[[ 0.94 -0.76 -2.37 -5.01  1.30 -2.68 -4.63 -3.81 -1.60 -3.31 -3.17 -3.66
  -4.37 -2.82]
 [-1.72 -1.41 -0.71 -0.55 -1.73 -0.37 -0.38 -0.56 -0.86 -1.08 -0.68 -0.44
  -0.13 -0.72]
 [ 0.37 -5.10  4.05 -5.49  2.56  2.81  2.53 -7.49  1.10 -6.19  3.53  0.97
   2.22  4.62]
 [-0.88 -0.91 -0.37 -0.69 -0.90 -0.30 -0.06 -0.75 -0.81 -0.59  0.21 -0.47
   0.28 -0.30]
 [-8.66 -7.17  1.72  0.77 -5.47  2.29 -0.01  1.24  1.83 -4.90 -4.74  2.54
   1.71  0.26]
 [-0.33 -0.21  0.08 -0.23 -0.05  0.18 -0.26  0.14 -0.01 -0.22 -0.18 -0.10
   0.26 -0.14]]
=>
[[ 0.94 -0.76 -2.37 -5.01  1.30 -2.68 -4.63 -3.81 -1.60 -3.31 -3.17 -3.66
  -4.37 -2.82]
 [ 0.37 -5.10  4.05 -5.49  2.56  2.81  2.53 -7.49  1.10 -6.19  3.53  0.97
   2.22  4.62]
 [-0.33 -0.21  0.08 -0.23 -0.05  0.18 -0.26  0.14 -0.01 -0.22 -0.18 -0.10
   0.26 -0.14]
 [-0.88 -0.91 -0.37 -0.69 -0.90 -0.30 -0.06 -0.75 -0.81 -0.59  0.21 -0.47
   0.28 -0.30]
 [-1.72 -1.41 -0.71 -0.55 -1.73 -0.37 -0.38 -0.56 -0.86 -1.08 -0.68 -0.44
  -0.13 -0.72]
 [-8.66 -7.17  1.72  0.77 -5.47  2.29 -0.01  1.24  1.83 -4.90 -4.74  2.54
   1.71  0.26]]

[[-2.81 -1.30  4.69  6.52]
 [-7.99  2.44  1.91 -2.01]
 [ 5.39 -0.36  7.97 -6.46]
 [ 1.57  7.79 -5.30  2.61]]
=>
[[ 5.39 -0.36  7.97 -6.46]
 [ 1.57  7.79 -5.30  2.61]
 [-2.81 -1.30  4.69  6.52]
 [-7.99  2.44  1.91 -2.01]]

[[-2.57  7.60]
 [-5.84 -5.06]
 [-2.22 -6.55]]
=>
[[-2.22 -6.55]
 [-2.57  7.60]
 [-5.84 -5.06]]

[[-1.15 -4.20 -2.25 -5.75  3.37  0.89  4.17  2.04 -3.07 -3.05]
 [ 2.04 -0.09 -4.60 -1.27  5.22 -3.19 -0.76  4.68 -2.56  2.92]
 [ 4.52 -5.04  2.47 -6.79 -3.85  3.51  0.68 -4.30 -3.02  1.71]
 [ 6.93 -3.67 -1.13 -5.14 -0.58 -1.15 -2.70  0.50 -3.96  3.09]
 [ 2.85  7.81 -1.41  7.05 -1.13 -2.58 -5.85 -1.00  3.04  6.55]
 [ 5.10  5.21  3.40  4.97 -6.40  1.71 -3.87 -6.35  3.13  4.90]
 [ 1.19  0.56  3.12  1.71 -2.89  2.71 -0.03 -2.50  1.48  1.23]]
=>
[[ 6.93 -3.67 -1.13 -5.14 -0.58 -1.15 -2.70  0.50 -3.96  3.09]
 [ 5.10  5.21  3.40  4.97 -6.40  1.71 -3.87 -6.35  3.13  4.90]
 [ 4.52 -5.04  2.47 -6.79 -3.85  3.51  0.68 -4.30 -3.02  1.71]
 [ 2.85  7.81 -1.41  7.05 -1.13 -2.58 -5.85 -1.00  3.04  6.55]
 [ 2.04 -0.09 -4.60 -1.27  5.22 -3.19 -0.76  4.68 -2.56  2.92]
 [ 1.19  0.56  3.12  1.71 -2.89  2.71 -0.03 -2.50  1.48  1.23]
 [-1.15 -4.20 -2.25 -5.75  3.37  0.89  4.17  2.04 -3.07 -3.05]]

[[ 5.38 -1.87]
 [ 0.26 -3.53]
 [-0.57 -4.70]
 [ 0.95  1.92]
 [-5.05  1.77]
 [ 4.22 -0.78]
 [ 0.37  3.74]
 [-5.66 -1.60]
 [-2.28 -6.73]]
=>
[[ 5.38 -1.87]
 [ 4.22 -0.78]
 [ 0.95  1.92]
 [ 0.37  3.74]
 [ 0.26 -3.53]
 [-0.57 -4.70]
 [-2.28 -6.73]
 [-5.05  1.77]
 [-5.66 -1.60]]

[[ 2.41 -0.50 -5.31  3.56  4.58  6.54]
 [-3.66  1.08  6.33 -2.40 -4.97 -6.10]
 [-6.98  4.77  4.37  4.46 -0.71 -0.95]
 [ 1.76 -4.64  5.18 -4.24 -6.94 -2.32]
 [ 2.63 -1.49  0.41 -7.59 -2.10 -7.58]
 [-3.63  1.43  1.71  7.26  0.31  6.49]]
=>
[[ 2.63 -1.49  0.41 -7.59 -2.10 -7.58]
 [ 2.41 -0.50 -5.31  3.56  4.58  6.54]
 [ 1.76 -4.64  5.18 -4.24 -6.94 -2.32]
 [-3.63  1.43  1.71  7.26  0.31  6.49]
 [-3.66  1.08  6.33 -2.40 -4.97 -6.10]
 [-6.98  4.77  4.37  4.46 -0.71 -0.95]]
